Below are the code and all the weights of a small trained network. Each question names an input and a class and asks about switching units off, where a switched-off unit gives its printed mean instead of its output.

import numpy as np


def w(rows, s, z=0):
    codes = np.array(rows[::2]) - 128.0
    scale = np.full(codes.shape[1], s)
    scale[-1] = z or s
    return codes * scale


def norm(h):
    return h / np.sqrt((h * h).mean(-1, keepdims=True) + 1e-5)


def f(y):
    return np.maximum(y, 0)


def log_softmax(a):
    a = a - a.max(-1, keepdims=True)
    return a - np.log(np.exp(a).sum(-1, keepdims=True))


def net(x, mask):
    res = np.array(x, float).reshape(1, 2) / 4 @ E
    u = 0
    for l in range(4):
        y = f(norm(res) @ A[l][:, :-1].T + A[l][:, -1])
        res = res + np.where(mask[u : u + 8], y, B[l][:, -1]) @ B[l][:, :-1]
        u += 8
    return log_softmax(norm(res)[-1] @ U[:, :-1].T + U[:, -1])


A, B = {}, {}
E = w([
[123,187,59,70,1],'x0',
[82,181,246,67,72],'x1',
],0.0063)
A[0] = w([
[131,91,110,163,104,29],'0.n0',
[160,117,157,174,100,16],'0.n1',
[142,104,118,162,80,6],'0.n2',
[194,87,97,92,163,81],'0.n3',
[172,87,145,163,253,115],'0.n4',
[164,130,11,189,166,79],'0.n5',
[159,215,34,160,38,97],'0.n6',
[130,133,115,160,185,19],'0.n7',
],0.0053,0.0024)
B[0] = w([
[94,141,124,108,167,134],'0.n0',
[135,109,115,162,144,128],'0.n1',
[121,133,130,127,129,129],'0.n2',
[96,169,137,63,183,163],'0.n3',
[42,78,131,83,69,240],'0.n4',
[115,255,166,155,181,233],'0.n5',
[76,30,186,133,111,252],'0.n6',
[149,159,141,93,111,152],'0.n7',
],0.0062,0.004)
A[1] = w([
[156,114,20,162,184,6],'1.n0',
[126,64,155,120,75,101],'1.n1',
[60,115,136,104,146,156],'1.n2',
[186,133,127,120,138,101],'1.n3',
[138,163,157,82,139,138],'1.n4',
[160,139,1,118,36,7],'1.n5',
[173,147,70,181,164,2],'1.n6',
[173,50,151,184,193,25],'1.n7',
],0.0093,0.0025)
B[1] = w([
[186,254,50,30,169,207],'1.n0',
[160,139,93,169,155,219],'1.n1',
[117,143,79,176,81,253],'1.n2',
[145,147,150,108,179,128],'1.n3',
[115,146,92,186,193,192],'1.n4',
[120,33,142,49,87,222],'1.n5',
[152,208,120,149,117,170],'1.n6',
[106,40,161,93,116,181],'1.n7',
],0.0078,0.0047)
A[2] = w([
[140,125,29,80,124,71],'2.n0',
[93,9,122,105,152,162],'2.n1',
[179,132,116,187,94,52],'2.n2',
[151,128,124,127,122,2],'2.n3',
[90,148,132,156,146,82],'2.n4',
[140,80,107,85,67,138],'2.n5',
[131,101,55,214,94,23],'2.n6',
[142,178,213,106,113,79],'2.n7',
],0.012,0.0028)
B[2] = w([
[112,229,197,90,106,227],'2.n0',
[143,78,182,70,46,253],'2.n1',
[59,142,65,183,121,144],'2.n2',
[101,79,155,93,55,128],'2.n3',
[115,111,100,111,108,185],'2.n4',
[134,1,211,163,249,235],'2.n5',
[102,185,100,214,172,184],'2.n6',
[220,228,78,42,203,198],'2.n7',
],0.0078,0.0058)
A[3] = w([
[123,145,70,74,62,251],'3.n0',
[124,153,76,147,124,123],'3.n1',
[91,104,27,193,134,109],'3.n2',
[81,107,47,184,108,127],'3.n3',
[99,166,182,130,106,151],'3.n4',
[149,114,85,218,150,90],'3.n5',
[98,2,205,81,97,116],'3.n6',
[89,111,137,123,96,41],'3.n7',
],0.0089,0.0027)
B[3] = w([
[108,121,105,157,200,174],'3.n0',
[112,99,175,102,134,155],'3.n1',
[112,41,109,253,157,158],'3.n2',
[129,83,140,207,229,155],'3.n3',
[75,153,85,72,73,159],'3.n4',
[75,105,68,194,206,148],'3.n5',
[126,18,245,88,57,254],'3.n6',
[119,137,139,127,160,141],'3.n7',
],0.0063,0.0093)
U = w([
[106,53,204,74,98,173],'0',
[117,249,89,65,181,184],'1',
[86,113,88,233,177,185],'2',
[165,142,81,159,71,1],'3',
[163,143,92,160,86,7],'4',
],0.018,0.0075)

Each question gives the input, the list of numbers given to net, and the class t.
The units are the neurons (one row each of A and B). Each row of codes is followed by its name. A weight is (code - 128) times the scale printed after its matrix; where a second scale follows, it is the last column's (A, B and U).
mask holds one flag per neuron, layer by layer. A switched-off neuron (its flag False) gives its mean, the last column of its row in B, instead of its output. The means were averaged over made-up inputs and are rounded, as every weight is.
A unit's drop is (log p(t) with every unit on - log p(t) with that unit switched off) / (log p(t) with every unit on - log p(t) with every unit switched off).
The circuit of an input: a set's keep is (log p(t) with only the set's units on - log p(t) with every unit switched off) / (log p(t) with every unit on - log p(t) with every unit switched off). Starting from the 12 units with the biggest drops (on a tie, the unit counted first), units are removed one at a time, each time the one whose removal leaves the highest keep (on an exact tie, the one counted first), for as long as the keep stays at least 0.8.
circuit, biggest first: the units of the circuit, biggest drop first
most important unit: the unit with the biggest drop
top k neurons: the k neurons with the biggest drops, biggest first
k most important neurons of layer l: the k neurons of layer l with the biggest drops, biggest first
drop of u: that unit's drop, to one decimal
input [6,8], class 1: circuit, biggest first : (2.n7 3.n6)
input [4,-5], class 1: circuit, biggest first : (1.n0)
input [-2,0], class 2: circuit, biggest first : (1.n2 2.n6)
input [3,0], class 2: 2 most important neurons of layer 1 : (1.n1 1.n5)
input [3,-4], class 1: top 2 neurons : (0.n5 0.n4)
input [-3,1], class 2: 3 most important neurons of layer 1 : (1.n2 1.n5 1.n1)
input [8,-8], class 0: top 4 neurons : (1.n5 0.n6 2.n5 2.n7)
input [-7,-6], class 0: top 2 neurons : (1.n7 0.n4)
input [2,4], class 1: top 2 neurons : (1.n5 0.n4)
input [-3,2], class 2: top 2 neurons : (1.n2 0.n4)
input [2,3], class 2: top 2 neurons : (0.n5 1.n0)
input [-3,-7], class 1: drop of 1.n0 : 0.3
input [-8,-7], class 0: drop of 1.n7 : 4.4
input [0,-2], class 2: most important unit : 1.n0
input [0,-1], class 2: drop of 2.n0 : 0.1
